qt-hn: [-38  16 -37 -18 -38  22  -7   6  -8 -44 -51 -45   0 -25 -18 -26  28  55
  -2  22  16  42 -36 -92 -13  11  24 -15  29  35  37  -9]
hd-rc: [ 21   2  10  36  15 -18   3 -33  26 -27  21  13  65  24 -34 -21   8   5
 -27  -1 -23 -39  20  33  10  13  19  -8  52 -20  -6   5]
hd-rc: [ 14 -14  14 -38 -16  57 -26  18   6  22  12  22   9 -76  45   1 -45  34
 -20  29  78  16  -9  23  14   4 -32  57 -35  -4 -55  39]
jd-fr: [  0   8  -2  24  -1  -4   4  -9   8 -18 -12  -1  33  12 -14 -20  15  14
  -3  -8  -5  -8  15  -1  -1  21  20 -15  41 -19  -2 -10]
gr-rn: [  7  -9   1  -4  26  -8   6 -17   6  -3   9  -7  -1  -1 -20   9   3 -16
 -25   5 -33  -3  18   9  17 -13   3 -23  11   2  18  22]
cm-rr: [ 25 -18  -8  13 -17   1   2  45 -43   4 -15  18 -22  58 -20   3   1 -19
  29 -31  -9  13 -14   0 -46 -36  -4   9 -51 -11 -18 -27]
cm-rr: [ 27  -9   8  10 -15   7 -13  -2   7 -15  27  24  42  10 -12 -14 -16  15
 -14  11  19 -24 -21  25 -11  -8  -7  40  -8   2 -30   4]
cm-rr: [ 29 -23   1  -1  -4  22  -8   8 -15 -21   6   5  23 -15 -16 -12 -11   8
 -38  15  -9   6   2   3   1 -18   3  -4  17  -4 -22  20]
hd-rc: [ 32 -15  -6  15   7  13  -3   1   8 -21  -9  18  47  30 -54 -16   6  20
 -18 -10   4  -2  12  22 -13 -12   8  10  -5 -23 -14  19]
cm-rr: [ -3 -11 -14  -3  39 -36  25   3 -22  12 -13 -19 -61  57 -43  35  26 -58
  13 -29 -77  15  18 -10  -8 -43   4 -52 -34   9  56  -2]
zz-fc: [ 14 -18   2 -13 -21  26 -12  12 -27 -22  10  -9   4 -46  15 -13 -18   7
 -40  33  -8  13 -15 -23   7 -14   1  -8  31  16 -22  11]
qt-hn: [ 14  -3  21   7  25 -11   4  -5  14  34  23  27  -2  13  14  18 -14 -25
  12 -18   6 -22  25  57   9   3 -17  16 -27 -25 -19   7]
zz-fc: [-16  18 -12  -3  10 -19   4 -12  32  12  -9   7  -2  46 -31  13  17  10
  39 -21  25  -9 -13  10 -15   2  -8  33 -58   8  32  -2]
hd-rc: [-11  11  12  -2  -1 -11  -2 -16  13   8  24  -1  -1 -20  30   4 -10  -5
   0  13   5 -19  -7   8  15  15  -6   8  13  11  -1  -5]
jd-fr: [ 11   2  -2  18  -9  12  -6 -12  13 -32  -6   3  56  -6 -20 -30   6  34
 -24   9   9  -8   6   0   2  18  18  -1  47 -14 -14   5]
gr-rn: [-26  31  16   4  11  -9   3 -10  41  47  -2  21  -1  -2  43  11  -3   8
  50 -25  59 -17  20  40  10  49 -14  34 -26 -28 -10 -10]
zz-fc: [-25  15 -14 -29 -20  -5 -13 -23  26 -18  17 -16   3 -12 -11   2  -1  29
  -1  34  26  -9 -59 -32  -1  -7 -11  41 -27  60  34   8]
jd-fr: [ -5   2 -10  -4   4  -3   3  -1   4  -4 -12  -5  -3  15 -22   2  11   5
   5  -6  -2   7  -3  -9  -6  -6   3  -1 -14   5  18   3]
cm-rr: [-21   9  -3 -40  33  38  -3  -4  43  45 -36   4 -11 -48  12  20  -4  34
  12 -10  72  36  41  24  28  28 -19  22 -48 -28   4  54]
hd-rc: [ 21 -13  -1   1  26  15   0  -8  17  -3  -9  11  30   2 -36  -3   2  12
 -24  -6   3   5  32  28  10  -4   3  -2  -1 -26  -6  36]
qt-hn: [  5  -5  -7   5 -20   7  -4  10 -17 -21  -6  -5   9   2  -8 -14   2  10
  -8   7  -6   6 -16 -22 -12  -7   9  -3  15   8  -5 -10]
jd-fr: [ 51 -34  26  -8   5  16 -12  18 -14  24  48  42   3  -6  14  15 -46 -26
 -21   7  10 -18  -3  63  -1 -37 -33  42 -50 -10 -56  24]
gr-rn: [-23  27   6   8  -3 -20   0 -20  31  12  11   6  10   8  19   0   4   9
  29  -5  27 -26 -10  11   2  31  -3  25  -3   4   7 -18]
gr-rn: [-10  17  17  19 -33 -18  -4   9 -11  11  24  12  -6   3  56  -6 -13 -11
  33  -1  16 -28 -27   3 -13  21  -6  23   9   5 -27 -50]
gr-rn: [ -4   0 -22  -1  23  -4   8 -18  18 -24 -28 -17  17  24 -64  -4  30  16
 -14  -6 -22  14  15 -17   2  -7  19 -25   7   1  42  23]
qt-hn: [ 35  -3  12  49  18 -36   7 -25  20 -18  32  30  59  73 -50 -12   9 -15
  -5 -21 -32 -54  13  54 -11  -4  12   7  15 -23  -9 -10]
cm-rr: [ 19 -22  -1 -38  44  43  -7 -15  34  12  -9   7  20 -48 -31  13 -13  25
 -47  13  29  25  42  35  35  -9 -14   9 -25 -19  -2  84]
cm-rr: [-35  22  -4   5  -5 -23  12   2  -7  13 -16 -19 -37   8  28   7  17 -15
  36 -14 -12   5  -1 -28  -2  20   7 -24  11   6  25 -35]
jd-fr: [  3  -4  12   4   7 -18   8   8 -19  22  17   4 -34   9  25  17  -8 -41
  12  -9 -26  -8   5  13   0 -10  -9 -12  -9  -1  -4 -16]
hd-rc: [ 33 -11  -7  44 -83  16 -18  47 -59 -58  -2  14  47  33  -3 -55  -5  28
   2   7   6  -7 -60 -39 -61 -11  21  22  38   3 -60 -65]
hd-rc: [ 21 -17 -19   9  31   8  12   7  -2 -12 -40   0  12  43 -73  -1  27   3
 -11 -29 -27  25  38   5 -10 -21  17 -31 -11 -30  18  25]
qt-hn: [-85  36 -31 -65  12   2   2 -42  42  -5 -34 -72 -48 -76   8  18  28  37
  -5  41  14  42 -18 -86  43  26   5 -27  12  66  97  33]
qt-hn: [ -8  10  -6  14  41 -10  18 -10  24  17 -37   1   2  32 -31   8  29  -3
  20 -40  -6  10  55  21   6  19  13 -28  -2 -42  23  10]
qt-hn: [ -1   6  -5  10  -5   3   0   5   6  -3 -17   6  14  16 -11  -9   9  16
  14 -13  17   2   3   1 -11  11   6   8  -4 -13  -4  -7]
gr-rn: [  4  -2  -4  18 -25 -10   0  11 -28 -23   3  -7   0  18   0 -14   5  -8
   1   3 -26  -5 -22 -26 -19  -9  12 -13  25  12  -4 -32]
jd-fr: [-44  24  -5 -18   9 -12  11   9   7  46 -28 -11 -62   2  34  29  11 -12
  59 -26  24  20   7 -12  -1  19 -12   0 -47   0  29 -17]
zz-fc: [  4   8  -9  21 -21   2  -6  -8   9 -37  -7   0  51  15 -26 -31  13  35
  -8   6   9 -11 -15 -14 -13  14  19   8  35  -1  -5 -12]
zz-fc: [ -6  20   2  50 -13 -30  15  25 -16  18 -24  20  -7  75  11  -7  22 -18
  71 -57   1 -13  12  12 -39  24  13  -3  -7 -41 -14 -67]
hd-rc: [ -5  -1 -15   8 -14  -8   6  20 -27 -10 -22 -11 -22  34 -16  -2  17  -9
  20 -15 -21  15 -14 -32 -26 -15  10 -17  -8   7  15 -27]
zz-fc: [ -2  12 -11  14   9 -10   3 -13  31  -6 -16  11  31  47 -45  -6  21  22
  21 -22  19 -10   3  14 -15   9   7  20 -23 -12  16   1]
jd-fr: [ -4  -1  -7 -27   4  19  -7   8  15  20 -11   8 -11  -6  -6  14  -7  18
  14  -3  44  16  -8   8  -4  -7 -19  37 -61   4   3  23]
qt-hn: [-19   3 -18 -21 -38   6 -13  -8 -14 -47   6 -37   0 -35  -2 -17   2  25
 -30  49 -12   9 -58 -72  -1 -13  10  -4  34  62  26  -5]
cm-rr: [-19  27   5  33 -28 -53   6  -9  -4  -7  27   0  -5  53  19  -5  11 -23
  44 -10 -20 -45 -43 -11 -25  11   6  11  10  25  13 -68]
zz-fc: [-21  11  14 -15  35 -16   6 -48  35   9  28 -19  -2 -49  21  14  -4 -13
 -32  26 -22 -17  24  11  52  20  -2 -26  42  13  28  30]
jd-fr: [  7  -7   1  -1   1  -5   1   1 -10  -3  10  -1  -7   4  -4   4  -3 -13
  -8   4 -18  -3  -5  -1  -1 -14  -2  -6  -1   8   2   0]
zz-fc: [ -7  -2  28   2  48 -23  25   9 -17  70   7   5 -74  -9  62  44  -9 -78
  25 -35 -39   3  66  43  29   8 -14 -50  -6 -40  -4  -6]
gr-rn: [ 15 -12  10  27  15  -9  17  23 -37  16 -13   4 -26  19  15   5   5 -45
   8 -31 -47   9  45  13  -2  -2  11 -52  26 -41 -17 -21]
gr-rn: [ 13 -18   0 -29  -3  47 -12  29  -9  21 -17  13 -11 -38  14   6 -22  19
  -5   3  48  34   8  10   0  -9 -20  26 -43 -15 -32  31]
[ 23 -18  21  -8 -18 -14 -13 -13 -16 -16  77   5   2 -23  24   4 -37 -30
 -41  47 -32 -40 -48   9   9 -34 -18  20  11  49 -18   0] | qt-hn
[  3 -14 -19 -29 -15  19 -14  -9  -2 -43   5 -23  13 -27 -37 -10  -1  29
 -46  43  -7  15 -40 -43   2 -30   3   5   5  49  23  30] | jd-fr
[  45  -34   -4   26    4  -36   10    6  -44  -36   32    1   -4   76
  -64    3    7  -55  -27   -4 -100  -22  -20   -1  -28  -70   11  -31
    0   23   14  -16] | cm-rr
[-11   8 -20 -10   1  -8  -4 -31  29 -36   0 -18  28  11 -53  -9  19  30
 -19  20  -4  -6 -27 -26   1  -8  10   8   3  36  43  18] | gr-rn
[ 22  -8   1  33   7 -19   8  -7 -10 -25   8   3  27  39 -33 -14  13 -16
 -16  -9 -48 -18  12   8  -7 -10  20 -28  38 -12   0 -12] | jd-fr
[  0  10  -1  10 -11   0  -4  -1  14  -2  -2  13  23  17  -5 -10   2  19
  17  -8  28 -11 -10  10 -12  13   0  28 -11  -7  -9 -10] | qt-hn
[ 30 -32   5  -3 -27  38 -11  38 -56 -18   0  -2  -4 -44  25 -17 -24  -4
 -40  22 -16  25  -2 -20  -3 -21   3 -22  36  -6 -48   1] | zz-fc
[ 19 -17  -3   9  -6  -2   2  11 -29 -19   4  -4  -2  14 -17  -6   1 -16
 -18   3 -38   3  -5 -12 -10 -25   8 -22  16   4  -4  -7] | cm-rr
[ -4  -5  -2 -17  20  15   2  -7   9   5 -12 -10  -5 -30  -3   7   1   5
 -20   6   0  19  24  -1  21   2   0 -18   7  -6  10  30] | cm-rr
[-18  13  12  -1  32 -26  14 -16  16  37   8  -1 -32   3  24  26   3 -34
  21 -17 -14 -11  28  24  20  14  -8 -16  -8 -10  19  -1] | zz-fc
[-17  19  -2  14  18 -14  11 -11  23  14 -21   2   4  24  -7   2  20   4
  28 -27   9  -3  27  12   2  27   8  -8   0 -24  15  -8] | gr-rn
[  5 -11 -12 -25  34  25   1  -7  22   6 -26  -3   4 -13 -40  11   7  19
 -20  -3  14  28  31  10  16  -9  -3  -4 -27 -13  17  53] | gr-rn
[ 21 -25   2  -7  19   7   4   5 -20  -4   4  -5 -12 -10 -14   8  -6 -23
 -34   6 -40  13  20   4  11 -28   1 -31  10  -4  -1  23] | gr-rn
[ -2   4  21  -1  37 -12   9 -16  22  40  16  12 -13 -12  26  23  -9 -27
   5 -13   0 -14  41  47  28  16 -13  -6  -6 -25  -4  16] | gr-rn
[-13  -4 -12 -28  26  25   8  24  -2  39 -51  -5 -47 -10  -1  25   9   0
  24 -28  23  51  38  -1   3  -1 -10 -13 -52 -26  13  25] | cm-rr
[  2  -3 -19   2   6  -9   8  10  -6  -5 -23  -2 -12  51 -46   6  21  -4
  19 -22 -14  12  -5 -11 -24 -23   5  -3 -37   3  26  -5] | hd-rc
[ 22 -13 -13  19  -3  -6   0 -15  -6 -56   4 -11  45  24 -61 -25  17  11
 -43  15 -47  -9  -9 -20  -7 -21  26 -25  47  13  14   6] | jd-fr
[  6 -11 -20 -22  -5  15  -9  -6   5 -30  -5 -12  15  -3 -47  -5   5  27
 -28  22   1  14 -27 -26  -5 -27   1  12 -16  31  22  28] | jd-fr
[ 13   0  -4   5  -6  25 -11  -7  24 -20 -11  13  57  -7 -25 -24   1  47
 -17   5  39  -1   5  11  -1  16   7  25  11 -18 -19  20] | jd-fr
[-17  21  14  15  28 -23  13 -17  29  34   0  10  -5  13  21  13   8 -16
  31 -28   8 -18  37  36  15  34  -2  -5   0 -30   5  -8] | gr-rn
[-28  17   2 -20  13 -21   2 -29  28  14  19 -13 -20 -14  13  20   0  -7
   7  13   3 -13 -13  -2  19   7 -12   9 -15  31  35   8] | zz-fc
[ -6   4   3 -17  23   9  -3 -22  34  12   3   2  12 -24  -4   8  -4  15
 -12   7  23  -1  16  20  23  11  -9  12 -10  -3   8  35] | cm-rr
[-27   6  -6 -43  -9  16  -8   6   2  19  -4 -15 -42 -43  30  18 -12  10
  10  19  33  23 -25 -25   8  -3 -20  20 -40  32  15  13] | jd-fr
[-12  -2  -8 -27 -21  18 -13  -7  -4 -25   8 -24   0 -53  11  -9  -9  23
 -33  44   5  12 -32 -42  13  -6   0   1  23  40   9  15] | jd-fr
[ 21 -27  16 -11  16 -10   3  -3 -31   2  43  -8 -32 -25  17  19 -22 -53
 -43  24 -65  -7   4   7  22 -37  -9 -35  19  20  -3  14] | qt-hn
[ 10 -11  18  -8  23 -27   3 -31   5   0  57  -5 -10 -13   5  19 -17 -42
 -37  27 -52 -32  -5  19  28 -24 -11 -14  15  31  15  17] | qt-hn
[-16  19  -1  11 -13 -14  -2 -24  19 -22   9 -10  28  -3   0 -17   9  18
  -3  14   2 -21 -17 -15   5  22  12   3  38  15  12 -14] | zz-fc

sj_tn: [-20  23  16 -54 -16   7 -23   7   4   7  31   1 -10  -9  16  -4  10  -3
 -22  18  -5   8 -21  14   4   3  11  14  19  13  11 -20]
sj_tn: [ 26  67  -9  11 -30 -10  59 -11 -28  50   5  -5   0  46 -15  12  13   5
  10  11 -62   6   0  25 -31  -8  34  41 -17   9  29  47]
pn_ff: [-15  -9  23 -18  -1   2 -22 -23  26 -10  19  -7   5 -27  10 -18 -24 -16
  -2   8  26   7  18  -4  58  14  -6  -9  15 -12  -9 -37]
qg_zg: [  3 -22 -36 -29   0   2   6   5  17 -14  -2 -11  20   5   2 -11 -13  16
   9 -11   4 -11 -28  36 -15  10  13  -8  18 -12   3 -19]
pc_pr: [-20  17  40 -22 -37   9 -34 -13  -8  -1  40  26   8  -8 -11  -2 -48  -3
  27   7   3  37 -10  -1  26  -6  10  -9  -7   4  13 -12]
pc_pr: [  7 -89 -66   4  60  14  12  35  31 -64 -38  -3   2 -14  19 -33  31  44
 -12 -24  19 -19 -26 -22 -44   3 -41 -49 -15 -33  -6 -22]
qg_zg: [ 41 -40 -46  10  -8 -50  44 -28  15  26   5 -27  30  17  10  -9 -51 -11
  62 -37  11 -57  -9  98  -2  29  24  -9  15 -21   2 -18]
pn_ff: [ -7   5  52  23   2  -1 -12 -28 -13  22  -8  17 -20 -16 -10  33   3 -17
   7  13  -2   8  18 -26   9   1 -13   1 -30  -4  -2  31]
qg_zg: [ 16  -6 -33  13   2  -5  22   8  -1  -3 -13 -10  13  18  -5  -5  -3   9
   9 -14  -4 -11  -3  16 -17  -1   8   0   5  -2  -2   4]
pn_ff: [  7   7  -3  43  16 -15  -1   9   8  -6  -8 -27  -4  -7  13 -22  11 -33
 -31  -5  34 -18  63 -27  59  -1 -14  10  34  20 -35 -25]
pc_pr: [ -1  36  18 -32 -18   9  25  -7 -14  25  32  22 -21  11   8  -5  23  23
   3  25 -59  28 -31  -1 -36  -6   5  10 -47  -7  48  24]
qg_zg: [ -1  33  12   6 -15  -4   0   7  -9   8  22  -2  -6   5   6 -15   2 -11
 -12   7  -4  11  21 -12  25  -9   3  14   7  19   2  -8]
sj_tn: [ 34 -38 -46  55 -23 -41  -4  31 -30  -5   1   5  34  32 -17   3 -67  -7
  68 -62  36 -34  -8  55 -23 -13  17 -23  19  27 -18  -7]
pn_ff: [-12   3  37  -1 -17 -15 -52  25 -39  23  15  26 -25  -6   2  44   3 -22
   4  -5  16 -12 -21  10 -31 -12   1   4   2  41  -6  16]
sj_tn: [-28  10  55 -44 -15  17 -31 -20  -1   7  34  30 -18 -25   5   8  -5   5
   4  27 -15  34 -24 -15   5   2  -7  -8 -31 -10  26   0]
rp_mm: [ 38 -17 -48  20  -5 -48  34  23  -7  17  24 -17   3  23  30 -31  -9  -6
  25 -33   5 -47  -3  58 -15   3   7  -3  12  16   5 -23]
qg_zg: [-28 -64  48  14  33   8 -72  22 -12 -28  -9  41 -37 -48  10  27  17  -5
  -7  -4  44   0 -12 -56 -17 -10 -53 -43 -32   6 -17   1]
pc_pr: [-19   2  41  -1   5  15 -26 -26   2   5 -20   6  -6 -20 -17  36   1 -14
  -8  16   9  10  10 -22  15   6  -4   4  -3  -8 -13  19]
rp_mm: [  3 -17 -13 -36  10  -2  16 -17  15  16 -14 -10   0  -2   7  19  15   8
   2   5 -14 -24 -33  41 -34  21  11   5   1 -21  10  10]
qg_zg: [-27   8  21 -14  -6  11 -57  50 -11 -30  40  19 -22 -19  23 -29  12  -4
 -35   5  26  24   3 -46  22 -24 -23 -10  14  39  -6 -39]
rp_mm: [ 21  -3  13  60  13 -10  31 -25 -15  20 -30   6  -8   7 -17  23   5  -6
  20  -4 -13  -5  29 -21  -7  -1 -13  -1 -40 -13  -2  44]
qg_zg: [  3  24  18  23 -13 -15  -8  13 -16  10  27   3 -13   1  12 -16  -1 -20
  -6   0   7   4  29 -16  29 -12  -6   7   3  27  -3 -11]
rp_mm: [-17   0  54   9  26  11 -15 -29   0  19 -32   6 -32 -28  -4  46  39 -18
 -27  27  -1  -1  19 -40   3   9 -21   9 -22 -11 -11  36]
pn_ff: [ -9  -6  -6 -25   2  10  -7  -7  18 -11  -3  -8  11  -7  -1  -3  -6   4
  -6   4   7   2  -8   9  10   9   6   0  17 -10  -3 -14]
qg_zg: [ 16   6   7  22  -5 -20  23 -24  -4  26  -1  -7   1   6  -2   8 -12 -15
  20  -3  -6 -14  17  19  10   8   6   7  -8  -5   1  12]
pc_pr: [ 19 -22 -19  25  -5 -32  -5  31 -26  11   7   7  -6  13   9   9  -6  -7
  23 -30  14 -33 -14  32 -36  -8   0  -8   2  26  -4   2]
pc_pr: [-33  11  52 -23 -19  27 -43 -31  10 -13  13  18  11 -25 -21   9 -40  -6
   9  19  13  43   5 -26  48   2   2  -8  -1 -13  -2 -10]
sj_tn: [-23 -21  72 -11  -7  16 -31 -37  -8   2  24  52 -20 -33  -8  19 -25  10
  38  17 -11  42 -22 -33  -2   0 -25 -35 -72 -29  29  19]
pn_ff: [-13  -3 -19 -22  20  18  -7  -7  34 -21 -34 -34  18 -10  -5   2  12  -7
 -38   8  22 -10  14  -1  29  15   9  14  51  -9 -29 -19]
pn_ff: [-14  -7  32  -2  -8 -17 -41  -5  14  -8  41  -6  -4 -31  25 -29 -30 -36
  -4  -2  48  -3  34  -5  78   7 -13 -10  29  15 -19 -57]
rp_mm: [  8 -14  24   0  30 -26  14 -23   4  44 -13 -11 -41 -21  30  30  51 -25
 -19  14  -5 -47   6  16 -16  22 -16  14 -14  -7  -1  20]
rp_mm: [ 13   3 -22   5 -12 -14  12  15  -3  -2  23  -4   7  13  11 -28 -14   2
  12 -14   0  -4   1  17   4  -5   5  -3   7  10   6 -20]
pc_pr: [ 24  20 -13  39 -23 -43   0  15 -24  31   6 -22  10  24   0  11 -23 -41
  13 -26  26 -41  30  45  18  -3  25  25  47  44 -27  -6]
sj_tn: [  7   6 -16  -6 -22 -15  -8  19 -13   6  18  -1  11  16   1  -2 -21  -5
  15 -16   7 -11 -14  36 -10  -5  19   5  22  22   0 -11]
rp_mm: [ -2 -13  14  38  10 -25 -43  38 -18  -3   5  -2 -22 -15  19   3  11 -37
 -21 -17  51 -28  32 -19  23 -12 -21  -2  29  46 -36 -21]
pc_pr: [-22  39  56 -12 -35   9 -34 -31  -7  16  22  11   8 -10 -21  20 -40 -25
  11  18   6  30  16  -5  49   0  18  14  10   8  -3   1]
rp_mm: [ 17 -37 -32 -13  15 -18  20  -8   8  17 -28 -15   6   6   4  28   8   4
  16 -15  -1 -48 -33  60 -50  21  12   0   8 -15  -1  14]
sj_tn: [-22  19  45  11  -6  41  -5 -43  10 -21  -7  21  12 -14 -36  -2 -27  12
   9  25 -13  66  26 -67  46  -5 -11 -12 -38 -33   7  16]
pn_ff: [-18 -11  41 -26   0  17  -2 -62  34  -5  14   7   7 -32  -3 -11 -33   2
  20  22  -2  30   7 -12  51  22  -9 -18 -26 -49  14 -14]
sj_tn: [ -3  -2 -11 -49   0 -21 -14  28  -1  20  26 -10 -23  -4  40   1  34  -9
 -25   2   3 -38 -34  47 -31   8   8  15  28  25   6 -21]
[-14 -19 -23 -46  -1  28 -10  -7  16 -20 -29  -1  30   3 -27  26 -15  27
   9  -1  -3   6 -49  29 -36  10  23  -5  16 -24   0   9] | rp_mm
[  3  32  11   0  -8   4  23 -25   1  21  -4  -7   2   9 -10   9   3  -4
  -2  16 -23   9  13   1  11   5  13  20  -5  -8   7  19] | qg_zg
[ 15  12  16  53  -2 -23   2  18 -36  22   4  13 -24  10   3  11  15 -17
   4  -9  -1  -9  24 -19 -11 -18 -13   5 -20  30  -4  24] | pn_ff
[-10  -7 -18 -19 -10  21 -16   9   5 -26 -10   3  27   7 -22   4 -24  18
   8  -7   7  16 -23   7 -10  -4  15  -7  17  -4  -4  -5] | rp_mm
[ -2 -15  11  25  46  20  26 -28  22 -11 -44  -7 -16 -20  -1   2  44   7
 -29  20 -10   7  32 -60  12   9 -33  -5 -33 -37  -6  23] | sj_tn
[ 19  40 -30  26   2  15  55  -7  -7   9 -41 -15  15  38 -31  11  22  18
  -9   7 -43  11  14 -11 -24  -7  20  28  -7  -9   4  47] | qg_zg
[-10   8   1 -31 -25  -4 -29  17  -5  -1  31   4   7   1   6  -5 -22  -5
   5  -5  12   2 -21  28   4  -3  16   2  27  21   2 -25] | sj_tn
[  6   1   8  16   5 -13   3   2  -5  11   5  -2 -13  -3  11  -2  10 -12
  -4  -1   3 -11  15  -5   7  -1  -9   2  -4   8  -3   0] | rp_mm
[  1  37  -6   3  -7  14  21  -8   4   1  -8 -13  11  14 -14  -7   5   3
 -16  12 -18  18  19 -14  18  -3  13  21  10  -1   0   8] | sj_tn
[  9  20 -23  20  -7   5  17   2   1  -8 -14 -16  22  19 -17  -9 -11   0
  -3  -6   0   6  22  -4  18  -5  14  12  21   4 -11   0] | sj_tn
[  5  46   9  17 -27  14  24 -21 -12   9   1   6  19  24 -33   1 -25   7
  18   9 -31  38  16 -14  14 -10  20  14 -15  -5  12  26] | sj_tn
[ -3  12 -24 -26  -4  16  10   6  10 -12  -4  -9  15  11  -5 -10   3  17
 -11   5 -13  10 -15   8  -8   0  15   8  15  -5   6  -5] | qg_zg
[  4   7  19  55   8  -7 -11  26 -30  -1  -4  16 -24   1   0   4  20 -12
 -12  -5   9   5  32 -51   1 -23 -25  -3 -19  28 -12  17] | qg_zg
[ 23  22 -25  71  29  -5  35  20 -20  11 -60 -23 -11  25 -14  23  55 -12
 -38  -4  -6 -24  47 -36 -17 -13  -7  30   9  21 -30  45] | pn_ff
[-13  -9  21  -1  14   6 -22  -4   0   2 -21   2 -12 -16  -3  29  17 -11
 -16   8  13  -8   2 -13  -3   4  -8   3   4   1 -15  12] | rp_mm
[ -4  11  12 -25 -32 -10 -20   8 -17  15  37  16   1   6   2   5 -26  -2
  24  -4  -4   4 -29  34 -13  -5  17   1   2  18  15  -7] | sj_tn
[-15 -14  -5  -2  -1   7 -44  29  -4 -25  -7   1   9  -6  -7   8 -11  -7
 -10 -13  36  -3  -4  -5   4  -9   1  -7  34  22 -25 -17] | rp_mm
[ 10 -19  33   9 -13 -45 -10 -30   1  34  39   0  -9 -19  25  -3 -39 -39
  38 -11  26 -31  16  43  40  19  -3 -10  -1   2  -1 -26] | qg_zg
[ 14   2 -55  -9   6  10  34  23   0 -10 -23 -11  15  30  -9  -4  19  31
  -6  -8 -25  -6 -27  17 -50  -5  16   8   6  -4   9  15] | pn_ff
[-23  -7 -15 -48  -3   5 -54  34   7 -14  -6 -17   9  -8   5  20   5 -14
 -33  -5  39 -25 -26  32  -6   4  19  14  72  31 -30 -29] | pn_ff
[ -2  19  21  41 -11  27  14 -35  -2 -16 -17  15  25   7 -45  -1 -39  11
  26   7 -14  52  33 -51  35 -10  -1  -9 -32 -26   1  26] | sj_tn
[-40  16  48 -48 -15  34 -44 -16  15 -20  28  18   0 -29  -4  -8 -17   3
 -13  29   4  49  -7 -33  41   0  -4  -7  -1  -9   8 -22] | sj_tn
[ -9 -10  23  -9  24   9   3 -17  10   4  -9   6 -24 -21  12   7  33   4
 -18  20 -12   3   0 -26  -5   8 -22  -4 -29 -20   9  12] | sj_tn
[ 19   4 -14  44  10   0  36 -12  -3   2 -30  -7   8  16 -18   3   3   5
   8  -5 -13   1  25 -16  -1  -3  -2   3 -16 -12  -4  26] | sj_tn
[ -1  10  23   2 -18 -10 -14   0 -21  21  15  15  -9   3  -4  20 -10 -10
  16  -1  -3   0  -9  12 -12  -5   6   4  -9  14   6  14] | pc_pr
